Below are the code and all the weights of a small trained network. Each question names an input and a class and asks about switching units off, where a switched-off unit gives its printed mean instead of its output.

import numpy as np


def w(rows, s, z=0):
    codes = np.array(rows[::2]) - 128.0
    scale = np.full(codes.shape[1], s)
    scale[-1] = z or s
    return codes * scale


def f(y):
    return y / 2 * (1 + np.tanh(0.7978845608 * (y + 0.044715 * y**3)))


def log_softmax(a):
    a = a - a.max(-1, keepdims=True)
    return a - np.log(np.exp(a).sum(-1, keepdims=True))


def net(x, mask):
    res = np.array(x, float).reshape(1, 7) / 4 @ E
    y = f(res @ A[0][:, :-1].T + A[0][:, -1])
    res = res + np.where(mask, y, B[0][:, -1]) @ B[0][:, :-1]
    return log_softmax(res[-1] @ U[:, :-1].T + U[:, -1])


A, B = {}, {}
E = w([
[199,243,28,121,115,115,226],'x0',
[79,179,116,21,27,70,59],'x1',
[131,128,125,129,126,135,126],'x2',
[126,133,131,130,131,125,127],'x3',
[12,135,108,253,31,138,152],'x4',
[205,45,126,154,67,16,168],'x5',
[129,130,128,131,131,125,127],'x6',
],0.0053)
A[0] = w([
[161,80,136,210,218,179,193,102],'neuron 1',
[187,223,28,102,98,114,207,91],'neuron 2',
[90,180,119,45,41,73,61,110],'neuron 3',
[242,128,139,20,219,124,92,102],'neuron 4',
[182,50,143,160,82,1,157,183],'neuron 5',
[98,169,118,22,51,93,63,106],'neuron 6',
[74,206,137,130,186,223,78,165],'neuron 7',
[169,80,157,192,226,192,209,90],'neuron 8',
[35,132,94,253,19,161,146,122],'neuron 9',
[179,81,163,206,178,157,186,90],'neuron 10',
[96,45,228,123,117,150,67,64],'neuron 11',
[78,29,198,135,130,126,43,60],'neuron 12',
[187,89,146,142,86,50,169,249],'neuron 13',
[146,65,168,65,186,126,78,30],'neuron 14',
[181,37,112,145,79,27,165,163],'neuron 15',
[198,43,128,162,69,36,152,176],'neuron 16',
[92,33,197,135,143,110,32,75],'neuron 17',
[137,112,152,215,215,180,185,130],'neuron 18',
[92,53,223,130,132,125,49,55],'neuron 19',
],0.005,0.0018)
B[0] = w([
[185,113,206,142,61,88,73,196],'neuron 1',
[194,197,105,234,209,142,224,221],'neuron 2',
[243,137,218,213,49,61,124,200],'neuron 3',
[53,17,40,100,214,10,125,229],'neuron 4',
[78,192,113,53,138,192,75,222],'neuron 5',
[189,114,193,159,80,73,119,196],'neuron 6',
[80,176,143,66,125,166,52,202],'neuron 7',
[163,126,195,143,46,55,76,200],'neuron 8',
[13,31,42,95,236,2,121,253],'neuron 9',
[126,154,205,117,78,101,82,176],'neuron 10',
[184,193,103,211,172,147,235,194],'neuron 11',
[165,188,99,191,171,142,221,206],'neuron 12',
[96,144,97,97,154,189,114,208],'neuron 13',
[115,115,110,162,189,86,170,155],'neuron 14',
[90,209,116,59,149,210,78,209],'neuron 15',
[89,186,122,53,166,196,70,214],'neuron 16',
[192,192,101,179,182,161,204,205],'neuron 17',
[158,139,186,107,63,88,54,194],'neuron 18',
[196,208,109,219,170,150,219,194],'neuron 19',
],0.0054,0.0036)
U = w([
[176,180,103,190,168,150,245,35],'0',
[78,39,73,110,181,35,121,70],'1',
[183,124,207,144,28,77,79,50],'2',
[126,116,116,114,123,163,132,254],'3',
[126,113,116,115,124,163,129,234],'4',
[93,178,123,69,138,236,68,42],'5',
],0.011,0.0044)

Each question gives the input, the list of numbers given to net, and the class t.
The units are the neurons (one row each of A and B). Each row of codes is followed by its name. A weight is (code - 128) times the scale printed after its matrix; where a second scale follows, it is the last column's (A, B and U).
mask holds one flag per neuron, in row order. A switched-off neuron (its flag False) gives its mean, the last column of its row in B, instead of its output. The means were averaged over made-up inputs and are rounded, as every weight is.
A unit's drop is (log p(t) with every unit on - log p(t) with that unit switched off) / (log p(t) with every unit on - log p(t) with every unit switched off).
The circuit of an input: a set's keep is (log p(t) with only the set's units on - log p(t) with every unit switched off) / (log p(t) with every unit on - log p(t) with every unit switched off). Starting from the 12 units with the biggest drops (on a tie, the unit counted first), units are removed one at a time, each time the one whose removal leaves the highest keep (on an exact tie, the one counted first), for as long as the keep stays at least 0.8.
circuit, biggest first: the units of the circuit, biggest drop first
most important unit: the unit with the biggest drop
k most important neurons: the k neurons with the biggest drops, biggest first
drop when u is switched off: that unit's drop, to one decimal
input [5,-1,-6,2,-8,3,0], class 1: most important unit => neuron 4
input [3,-7,-3,-3,-5,7,1], class 2: circuit, biggest first => neuron 8; neuron 1
input [2,1,3,7,-7,8,-1], class 5: 4 most important neurons => neuron 15; neuron 5; neuron 16; neuron 9
input [-8,-8,0,-8,5,-3,0], class 0: 3 most important neurons => neuron 11; neuron 12; neuron 19
input [-3,-8,5,-4,-5,-6,-8], class 2: circuit, biggest first => neuron 8; neuron 1; neuron 18
input [-7,-6,6,3,-8,-5,1], class 1: 3 most important neurons => neuron 4; neuron 2; neuron 14
input [-5,-7,-7,4,-2,-1,0], class 2: 3 most important neurons => neuron 8; neuron 1; neuron 18
input [1,2,-6,-7,-6,8,7], class 5: drop when neuron 5 is switched off => 0.3
input [1,-6,1,-6,7,0,1], class 1: 2 most important neurons => neuron 9; neuron 3
input [4,3,-8,-1,8,7,6], class 1: drop when neuron 4 is switched off => -0.2
input [-2,6,-3,-4,-8,-6,-1], class 1: drop when neuron 4 is switched off => 0.7
input [-7,0,-7,4,5,2,1], class 0: drop when neuron 11 is switched off => 0.1
